[128 = 0]

jjgh: [143 121  95 120 191 146 135 194 137  81  82 160 150 174 110 132 146 122
 152  72 140 157 140 163 144 150 134]
tgrd: [155 135 110 102 140  82 123 127 117 176 170 141 125 144 123  90 103 109
 116 105 134 145 103 139 211 119 128]
lmnr: [140  83 120 107 167 109 133 111 151 121 182 104 107 118 120 152 129 122
 122  94 158 142 140 120 155 112 112]
lmnr: [126 146  95 117 117 120 107 134  90 139 134 117 107 161 126 112 125 165
 109 114 135 113 118 135 125 140 142]
mntq: [149 172  51 112 158 138 114 218  59  88  83 164 107 215  96 108 156 195
 138  96 155 139 136 166 112 200 177]
jjgh: [ 99 166 132 100 122 137 100 163 119 113 134 143 132 140 142 112 143 140
 151 131 173 118 178  96 121 188 118]
dslj: [147 150 142  92 144 113 117 146 100 124 120 165 142 126 106  58 160  67
 146 151 178 159 185 121 192 163 135]
jjgh: [138  95 132 154 132 125 140  99 146 138 135 118 114 124 136 186 103 145
 128 139  96 127 102 137  92 111 117]
lmnr: [115  82 116 121 153 155  88 110 120  44 110  83 149 162 112 126 139 116
 105  70 140 115 147 151  83 129 118]
tgrd: [109 117 109  85 172 132  93 138 121 150  70 188 118 169 131 150 125 118
 124 135 187 144 160 110 140 175 128]
lmnr: [147 112 121 129 175 131 122 154 137 106  98 164 142 166 125 157 120 115
 160 115 127 154 142 153 124 162 113]
dslj: [157  76  97 126 187 128 151 106 124 228  95 104  33 154 164 199 171 131
 160 136 142 151 188 147 177  76  73]
mntq: [123  94  79 119 193 167 174 171 152 124  34 161 102 131 101 169 176 141
 106  99 161 154 122 139 142  85 174]
tgrd: [136 112 125 111 151 113  91 116 120 119 127 141 151 166 126 117 100  99
 124 104 133 137 128 143 143 151 110]
dslj: [100 173 145 142 107 141 149 182 186 109 114 153 226 109 133  69  97  92
 121  66  78 119  55 139 174  93 140]
tgrd: [108  94 118 120 153 159 173 138 164  95 119 108 101  74 105 158 181 143
 105 114 171 133 142 100 119  83 160]
dslj: [107 141 156 140 123 153 167 165 186  82 126 133 182  74 120 108 144 101
 136 103 118 131 115 115 139 100 140]
jjgh: [ 92 203 157 129  40 138 114 118  89 161  90 144 155  95 131  38 136 112
  98 191 120  95 115 100 131 126 166]
mntq: [118 130 126 118 118 117 104 118 123 125 174 104 119 139 141 135 112 149
 128 114 137 112 135 116 114 147 109]
dslj: [104 139 149 141 129 147 167 172 194  93 166 119 148  83 143 159 137 146
 161 103 124 124 131 101 114 124 115]
jjgh: [178 160 131 185 100 143 170 171  97  43 147  94 143 119  95  95 165 152
 168 133  68 133 124 179  80 135 154]
mntq: [114 156 161 152  88 135 121 124 130 138 159 103 120 117 170 151 126 151
 174 164 105 105 161 110  84 154  85]
tgrd: [160  97  91 137 133 128 106  90  66 114  92  90 111 174  99 100 138 125
  87 109 106 125 111 185 118  97 147]
lmnr: [152 127 108 143 161 133 121 164 132 103  94 137 175 186 127 109 111 104
 147  63  83 142 103 190 153 123 110]
lmnr: [ 78 144  88  89 133 135  81 149 121 154 145  99  99 179 168 141 125 182
 118  69 171  91 150 104 131 149  98]
mntq: [ 99 203  62  92 132 137  61 212  68 135  92 154 128 246 154  95 121 192
 143  71 155 102 144 144 128 215 123]
tgrd: [ 99 171 124 130 126 132 102 172 149 166 108 166 154 178 179 152  83 151
 164 107 105 113 115 128 127 170  89]
lmnr: [144 158 104 107 114  99 105 122  67 187 125 156  86 160 127 109 121 152
 120 173 149 130 134 124 146 165 146]
dslj: [ 78 166 156 127 109 161 151 175 190 106  96 143 211  82 134  67 137  79
 119  83 118 116 102 111 173  85 138]
tgrd: [133 140 130 122 121 115 164 130 135 178 127 163 101  88 119 135 134 136
 118 175 144 142 113 101 156 115 161]
tgrd: [157 122 153 175 106 118 146 109 140 108 135 132 169 116 117 130  87 112
 130 141  53 132  67 162 102 112 135]
mntq: [109 143  80 112 126 131  88 126  79 191  63 158  88 196 145 149 110 177
 101 142 140 110 114 132 109 153 142]
lmnr: [118  80 145 139 129 144 158  83 159 119 104 123 123  70 107 157 137 112
  87 153 130 131 105 111 105  74 157]
dslj: [167 106 126 120 141 112 141 104 102 120 110 138 135 112  80  74 146  74
  96 140 135 158 118 152 175  96 166]
lmnr: [123  89 129 121 184 138 124 156 188  64 171  90 162 144 142 153 127 108
 161  29 132 135 154 142 142 123  70]
mntq: [117 101 120 118 137 145 130 105 124 115  69 145 132 113  96 118 142 107
  77 138 149 133 111 125 123 100 173]
tgrd: [128 105 145 139 115 132 145  98 139 107 144 104 124  86 113 134 137 123
 109 144 126 125 122 117 106 101 142]
dslj: [166 137 157 143 128  89 113 128 132 119 201 134 152 147 144 135  82 114
 184 133  92 143 133 145 129 180  80]
lmnr: [184 147 162 120 131  93  93 113  67 130 127 169 141 158 117  74 129  61
 180 197 135 165 193 150 155 203 105]
tgrd: [124  95 121  98 145 124 115 103 123 100 165  81 111 116 112 107 156 112
 103  94 174 126 162 116 149 108 123]
tgrd: [129  83 140 118 159 127 141 107 160 105 113 160 140  98  99 155 120  99
 105 140 152 152 116 113 124 121 152]
jjgh: [111 112  95 114 158 149 119 142 132 131  93 105 122 159 137 126 149 129
 113  67 141 121 136 144 152  95 116]
jjgh: [102  95 108 139 155 161 138 144 173  87  97 116 150 137 127 171 120 146
 106  64 113 118  90 141  96  95 133]
mntq: [107 158 115 124 132 147 133 179 148 128 121 110 151 142 150  98 146 127
 144  66 122 116 134 137 168 107 107]
mntq: [ 88 145 124 125 119 156 117 144 137 141  95 121 128 138 157 136 140 143
 132 116 135 105 144 114 116 125 112]
jjgh: [124 141  89 113 123 126 119 130  99 175 114  95 109 157 136  81 144 132
  98  84 128 113 117 149 186  79 128]
jjgh: [162 132 154 138 135 119 138 147 120  62 195 114 118 113 116 141 153 136
 191 155 142 148 192 123  92 190 110]
mntq: [ 77 176 158 130  89 139  88 138 144 171 144 113 142 148 206 138 105 141
 175 129 114  88 164  99 114 162  53]
lmnr: [110 159 134 118 137 124 129 171 165 164 156 136 137 138 174 138 118 132
 175  99 131 125 149 112 169 143  79]
mntq: [ 92 104 112 128 121 142 124  92 140 193 108 101  79 128 165 187 124 167
 101 131 131  99 120 106 108  86 110]
dslj: [ 88 117 127 131 124 150 142 122 169 163 123  95 113 107 164 161 136 143
 119 102 126 104 125 107 133  75 103]
dslj: [114 167 187 131  89 139  84 132 110  42 122 157 203 121 115  72 120  83
 155 172 132 123 165 113  73 214 129]
dslj: [ 88 133 123  97  99 114  72  87 104 171 178  93  80 147 168 154 109 175
 114 142 168  88 160  80  98 163  94]
jjgh: [ 86 193 113 115  98 146 112 196 126  82 148 129 155 141 133  96 130 179
 131  90 145  97 123 106 102 176 148]
jjgh: [160 127 128 128 158 131 143 163 122  76 127 139 142 133 101 108 158 105
 159 118 138 158 159 150 140 150 134]
[135 153 151 124  92  82  78  90 103 179 184 132 137 157 162 112  64 120
 142 154 104 114 119 124 138 171  85]	mntq
[130 118 142 129  62 105 103  45  87 110 180  56 147  95  97  40 113 100
  47 123 105  95  79 134 132  70 158]	mntq
[128 163 154 185  83 160 149 147 123  88  72 156 164 114 120 135 122 145
 147 183  66 119  96 145  43 149 160]	jjgh
[133 146 133 137 132 135 118 152 115 118 122 147 117 152 143 159 132 152
 177 157 130 132 167 127  88 188 108]	jjgh
[158 118  76  75 201  87 102 173 120 111 149 181 147 195  95 105  95 116
 116  53 171 166 107 152 200 174 144]	mntq
[130 123 122 111 141 110 150 134 152 154 157 139 121 105 122 127 122 124
 115 114 145 139 109 112 176 105 139]	tgrd
[205 145 173 175 119 106 180 142 120  96 155 156 149  90  97 108 137  90
 191 196  77 174 134 161 130 150 139]	mntq
[152 111 130 136 163 114 155 164 173  60 166 171 165 117  94 164  92 137
 140 106 120 158  84 133 107 163 154]	jjgh
[137 122 144 159 130 106 134 119 163 163 112 224 139 138 140 234  33 164
 144 195  81 143  52 120  61 186 138]	jjgh
[161 129 151 146  98 103 148 111 117  85 240  67 108  84 114 119 141 147
 149 144 118 126 146 122 105 134 122]	jjgh
[159  86 102 141 174 136 131 119 115 148 101  98  84 172 144 174 151 132
 157 109 115 142 164 170 131 106  86]	jjgh
[ 88 195 131 116  86 129 112 154 119 201 124 145 115 137 177 115 123 157
 146 152 137 100 143  93 145 152 109]	lmnr
[117 113 173 161 107 163 145 104 157  81  65 123 203  83 109  82 136  51
 105 128  81 126 100 148 121  68 142]	dslj
[126 144 154 128 124 138 138 148 139  82 100 173 176 100  99  95 133  92
 128 150 135 144 124 120 124 150 162]	jjgh
[129  97 141 119 153 130 126 111 142 115 121 139 123 118 123 156 134 108
 135 144 152 143 156 116 118 140 119]	lmnr
[139 123 152 136 115 111 126 102 130 133 165 121 127 113 134 137 111 121
 140 153 116 129 131 121 118 138 112]	mntq
[103 129 176 155 127 163 173 152 203 115 135 105 148  68 164 158 161 106
 183 124 112 126 169 105 127  95  81]	mntq
[120 142 113 121 135 121 132 140 140 197 104 152 124 145 152 131 111 126
 126 117 119 129 105 130 177 107 118]	lmnr
[167 108 120 176 139 137 142 129 117  97  90 139 134 157 113 170 112 145
 145 142  68 141  95 181  68 135 138]	dslj
[159 147 147 132  84  82 140  91 103 173 198 109 114  93 122  81 114 115
 118 166 109 129 108 123 171 107 135]	tgrd
[189 140 110 128 131  78 152 134  95 156 183 142 100 131 101 108 118 139
 134 147 119 157 104 149 172 137 153]	lmnr
[ 93 108  96  95 164 152 117 150 146  99  99 129 130 141 117 135 145 138
  96  72 177 123 133 114 132 121 144]	mntq

zzzr: [ 51  66 146 136 216 147 148  73  91 161 100 167 113 124 139 162  86  94
 145 202 181 109 170 119 152 137 142]
zpfb: [ 67 113 217  65 110 104 107 148 129 105 102 144  77 194 133 111 143 124
  95 181 137 116 186  79  83 102 152]
tpqq: [ 46  83 144 133 162 186 179 133 108  92 100 153 115 134 139 150 111 154
  49 170 175 115 169 116 129 167  77]
cgcz: [123  87  64 167 144 171 161  81 119 182 136 123 126  48 151 124 168  95
 101 113 110 105 124 153 184 114  94]
cgcz: [116  89 106 116 151 144 145  80  91 121 102 148 145 131 135 130  87 135
 127 105 146 126 146 123 107 137 138]
cgcz: [135 139 100 116 166 124 161 144 129 106  92 118 149 123 150 104 101 111
 164 167 130 105 102 108 149  91 110]
sfgg: [155 117 122 148 124 166 149 156 146 105 110 120 139 103 108 110 103 135
 120 116 131 122 100 122 165 142 102]
zjfg: [171 120 179 134  55 155 191 243 164 132  57 144  82  83 172 149 221 142
  88 116 149 109 100  61 118 101  99]
zpfb: [ 87 136 158 111  95  97 121 117 134 101 120 156 110 157 134 154 139 121
 124 140 163 132 182 106  62 103 134]
sfgg: [136  86 136 157 119 166 176 150 129 160 100 149 109  79 163 163 172 138
  89 103 154 132 125 115 126 141 121]
zpfb: [128 135 129 163 146 132 101 147 156 123 167 137 123 122  96 165 111 140
 149 134 152 153  94 161 148 162 118]
zzzr: [110  97 145 100 173  95 145 115 117 173 104 142 110 133 192 131 150 102
 148 156 137 135 145 104  97  84 184]
zpfb: [151 180  96 132  97 133 121 109  88 142 121 104 148 116  97 113 138 109
 152 141  85  68 119 132 186 126  84]
sfgg: [169 160 119 110  91 123 131 128 101 147 109 100 141 125 128  92 153 119
 133 114  77  93 123 113 149 112 125]
zjfg: [ 96 151 113 114 145 118 155 151 117 102 107 138 127 140 156 151 138 134
 134 175 150 107 124 114 115 108  88]
zzzr: [ 89 124 148 146 170 117 154  77 103 150 127 131 153 141 149 144  96 110
 123 155 152 147 202 131 103 151 173]
cgcz: [126  92 104 127 137 156 159 114 109 137 118 133 133 111 157 129 138 149
  85  92 128 136 132 132 113 141 125]
zzzr: [139 153 187 126 179 155 158 199  69 143  77 129 138 164 121 166  95 174
 145 191 146 102  94 103 174 211 127]
zpfb: [ 91  99 186  89 145 126 113 155 148  76 106 145 105 179 112 109  82 138
 122 164 156 135 141  96 105 123 143]
cgcz: [ 93 160 142 164 163 175 162 196 152  88 151  95 138 131 111 124 115 160
  65 193 130 128 117 149 189 190  60]
tpqq: [161 139 159 192 136 134 151 146 163 139 109 133 147  90 105 152  90  93
 183 149 171 137 129 116 162 141 147]
tpqq: [129 117 186 104 137 126 148 154 116 178  97 108 104 134 164  95 169 109
 105 166  96 109 149  92 148 114 166]
zjfg: [154 119 102 110 108 129 119 137 120 134 117 136 116 115 133 128 154 135
 140  99 115 112  88 123 129 106 113]
zjfg: [117 133 137 141 132 141 150 107 136  98 130 106 161 138 117  93  83 124
  96 129 126 142 178 129 124 147 136]
tpqq: [161  67 128 154 119 169 185 103 135 153  95 123 145  76 157  97 124 117
  82  65 127 147 159 111 122 131 165]
zjfg: [166 132 147 104 139 128 119 154  81 168  76 140 115 132 120 143 130 125
 192 154 120  79  76  97 172 128 135]
cgcz: [134 129 165 139 103 122 104 123 147 129 140 128 122 135  98 124 118 117
 131 119 131 140 150 126 124 137 153]
zzzr: [ 72 127 158 123 157 119 157 122  97 142 121 144 121 155 169 169 144 142
  94 165 157 138 181 121  86 151 143]
zjfg: [144 121 160 125 171 138 162 168 148 121 116  96 149 141 151  83  96 139
 105 145 116 155 127 116 138 146 165]
zzzr: [143 139 197 102  86  98 108 139 143 163 115 106 101 142 131  82 169  87
 128 147  88 113 165  91 130  88 178]
sfgg: [143 124 154 156 123 131 134 197 195 121 139 130 103 103 134 142 154 129
 125 136 150 156  94 125 135 120 123]
zzzr: [103 129 182 141 135 151 123 138 124 117 118 128 123 147  86 129  92 126
 118 172 143 114 155 118 162 169 123]
tpqq: [157 115 156 179 113 152 175 145 147 140 107 136 143  92 139 154 124 131
 111  97 163 156 149 116 115 159 151]
cgcz: [147 184 134 114  84  99  91 174 122 143 156 121 105 147 125 158 196 155
 133 126 102 120  91 140 121 133 108]
zpfb: [101 111 157 124 129 143 108 148 148 115 149 128 102 142 110 121 132 141
  91 141 128 138 130 135 137 145 119]
zjfg: [151 214 134 146  26 106 150  88  37 151  74 155 158 131 112 208 161 125
 164 108 149  67 193  96  88 149 106]
sfgg: [122 109 104 137 136 140 126 120 122 132 129 149 119 110 126 157 131 134
 137 118 147 125 107 138 132 131 108]
zjfg: [172 122 196 129  50 138 105 133 134 167 129 108 109 126 100  93 166 123
  86  78  84 130 162 111 133 147 174]
tpqq: [151 131 105  85 104 103 114 122 113 142 135 116 123 141 160 103 170 142
 116  85  84 132 115 128  93  98 147]
zzzr: [135 184 124 116 102 112 149 142  67 163 129 115 139 149 168 163 193 169
  95 117 100 117 141 133  97 162 121]
zjfg: [ 89 133 193 134 124 138 138 146 138 120 112 125 110 144 112 121 124 109
 103 190 141 110 177 103 148 137 123]
zpfb: [128 166 114 147 116 143 122 176 157 110 179  96 127 125 117 123 160 160
  80 130 101 141  99 164 155 159  80]
zpfb: [115 130 149  73 118 117 138 157 127  93 101 116 118 167 153  84 136 140
  97 144 108 118 140  94  99  97 128]
sfgg: [162 150 181 156 116 113 133 188 180 132 106 128 117 110 117 136 129  96
 180 166 152 128 110  97 152 108 145]
zzzr: [ 90 120 144 142 143 165 141 164 127  86 121 150 119 140 106 167 105 166
  98 155 172 126 119 130 136 176  79]
sfgg: [141 100 190 157 101 147 152 117 137 163 106 127 124 107 126 119 132 105
  98 111 135 139 187 104 127 146 178]
tpqq: [134 125 114 155 183 127 138 128 136 152 157 118 146 117 147 141 114 136
 135 130 132 165 111 159 137 156 153]
tpqq: [147 136 101 108 121 111 102 101 116 154 163 102 135 135 137  97 151 132
 118  93  75 137 121 153 124 121 149]
zzzr: [167 205 187 134  46 146 107 180 106 124 129  89 133 156  63 112 149 155
  97 131  78  91 134 119 175 190  99]
tpqq: [115 240 121 187 130 106 126 122 110 143 179  93 170 135  99 168 131 118
 150 188 119 117 157 171 169 180  95]
sfgg: [105 168 194 126 169  79 134 131 131 137 116 116 143 171 139 126  92  91
 174 212 145 135 181 103 118 121 187]
tpqq: [ 99 141 100 126 123 135 151 125 117  82 104 147 137 130 127 149 114 132
 131 148 160 103 136 117 115 116  74]
sfgg: [138 102 147 119  92 166 174 124 107 119  88 121 140 125 144  98 131 149
  55  83 117 125 172 100 105 148 135]
cgcz: [ 99  96  98 118 165 118 130  74 108 141 124 149 129 124 149 137 114 109
 147 133 144 127 143 133 111 104 141]
zpfb: [118 167 136 168 112 112 142 143 148 138 161 124 133 119 145 171 164 135
 108 132 145 157 154 148 102 149 125]
cgcz: [160 139 102 109  97 137 173 151  93 161 108 108 131 111 190 120 206 158
  74  86  84 116 117 118 109 123 117]
zzzr: [129  70 134 144 112 146 172 145 172 124  78 162  99  71 160 137 152  95
 126 120 174 125 130  87 114  70 121]
cgcz: [111  59 126 166 161 167 142 119 181 119 144 138 120  88 124 118  99 117
  98 113 159 166 130 144 143 135 134]
sfgg: [114 139 156 130 145  97 115 104 114 133 101 158 130 145 111 163  89  94
 204 173 171 113 150 106 120 115 154]
cgcz: [159  70 109 134 143 159 135 181 183  88 126 149 115 102 132 132 108 166
 121  76 160 171  53 132 116 129 119]
sfgg: [122 147  88 114 130 102  77  93 120 166 199 100 120 134 131 111 173 126
 118 114  68 135 115 179 139 120 131]
zpfb: [113 141 152 160 117 127  99 122 127 176 166 131 103 116 107 167 168 117
 125 145 127 127 139 153 155 156 127]
zpfb: [105 135 171 161 143 131 146 139 149 105 126 138 139 138 116 154  88 127
 126 157 175 153 166 123 114 160 141]
zjfg: [157 149 182 125  73 134 139 129 115 137 110  99 143 144 115  88 132 129
  88 105  93 123 182 103 122 152 162]
zjfg: [ 97 149 138 119 192  95 123 128 134 131 173 103 145 171 158 119 112 140
 117 164 117 172 145 156 106 147 168]
tpqq: [ 82 218 135 169  79 131 157 155 108  72 125 145 146 146 101 212 136 155
 111 174 182 101 172 129 108 176  39]
[185 159 116 129 134 109 117 129 129 134 138  97 166 136 119  97  97 130
 166 103  95 144 103 138 138 136 164]	zzzr
[ 92 135 150 123 165 104 108  54  94 149 143 119 151 166 112 114  77  99
 146 161 122 131 197 138 125 145 180]	sfgg
[139  96  97 152 111 135  85  52  90 169 114 181 115  88  76 185 111  92
 209 101 161  90 113 136 156 122 121]	sfgg
[150 132 177 103 164 129 106 185 129 125 109 117 119 162 104 107  91 139
 164 171 118 119  79 109 171 147 149]	zzzr
[ 99 184 136  99 147 104 129 183 111 102 141 117 126 181 151 150 149 172
 113 178 124 127 112 133 108 147  99]	cgcz
[124 118 131  73 172 114 100 160 119 141 128 117 100 157 144  99 142 135
 145 166  93 112  72 123 155 104 133]	zjfg
[125 130 143 158 142 144 142 119 128 150 135 114 139 114 121 124 119 115
 116 143 125 131 150 136 158 154 137]	tpqq
[ 98 117 115 109 175 130 105 130 114 117 145 138 119 154 120 141 107 150
 136 154 135 129  98 147 138 145 113]	zzzr
[145 133 142 141 156 123 176 126 119 130  88 126 164 126 153 128  88 116
 152 140 151 137 152 103 114 132 164]	zpfb
[106  95 143 156 132 148 135 113 154 146 154 125 116 106 133 124 141 119
  80 118 132 155 160 144 130 142 141]	cgcz
[123 128 137 138 120 128 156 113 119 145 117 125 136 119 151 130 143 118
 108 125 130 130 167 119 111 127 143]	zpfb
[132 102 107 103 130 148  99  96 112 115 117 125 126 130  88  84  92 114
 144 124 102  93 109 126 171 113 111]	zjfg
[ 82  87 199 143 139 158 124 118 136 131 124 140 104 139  97 128 101 117
  90 161 154 132 183 117 145 164 146]	zpfb
[137 103  74 205 142 173 119  26 149 102 151 123 186  74  38 100  10  75
 167 100 147 129 155 168 196 152 114]	zzzr
[107 106 133 122  99 130 151  93 117 145 118 134 119 118 159 122 166 116
  79 105 124 127 187 115  90 110 140]	zpfb
[143 134 198 143  78 123 130 141 163 146 140 103 120 130 126  98 156 115
  79 109 108 156 187 115 110 138 177]	cgcz
[ 76 128 168 129 172 122 145  99 129 101 119 120 150 163 121 105  61 104
 123 189 150 135 200 115 123 137 154]	cgcz
[145  99 243 203  97 170 146 147 173 161 113 128 117  94  82 132 108  97
  98 131 161 151 192 104 165 186 181]	zjfg
[117 135 129 135 142 134 141 153 162  43 118 136 154 151 105 127  53 148
 137 138 173 151 125 121 105 139 109]	zpfb
[148 155 135 131 123 116 117 131 137 116 146 106 151 146 114 109 104 136
 132 117 113 147 132 138 123 145 148]	zzzr
[124 139 132 136 120 136 135 151 139  99 134 129 134 137 122 139 120 153
 108 122 142 142 126 132 114 150 112]	zzzr
[ 89 177 180 152  93 104  95 125 123 148 152 140 104 145  93 181 159 108
 139 180 146 111 175 132 132 148 118]	zpfb
[144  94 114 153 114 143 128 141 168 132 141 144 109  86 131 144 150 129
 120  89 146 152 100 138 124 119 122]	zjfg
[146 167  11 154 129 123 140  44 100 131 183  91 198 102 140 109 120 130
 117  65  83 141 139 192 122 135 107]	tpqq
[160 139 117 124 104 121 118 130 123 137 116 129 128 117 119 126 137 120
 158 112 117 111 105 120 137 111 126]	cgcz
[154 175 137 153 152 132 165 140 112 112  91 109 180 132 111 122  64 115
 175 169 139 109 133 110 164 151 127]	zpfb
[104 153 126 147 146 126 128 146 129 109 148 138 133 141 121 174 119 152
 130 152 159 141 121 148 120 161 103]	tpqq
[132 148 110 103  98 101 110 195 174 113 170 120  91 133 167 133 214 162
  93 108 106 155  79 143  89  94 102]	sfgg
[102 127  68 112 146 103  89 160 148  71 138 191  95 133 121 210 128 154
 200 141 195 127  37 143  96  91  59]	sfgg
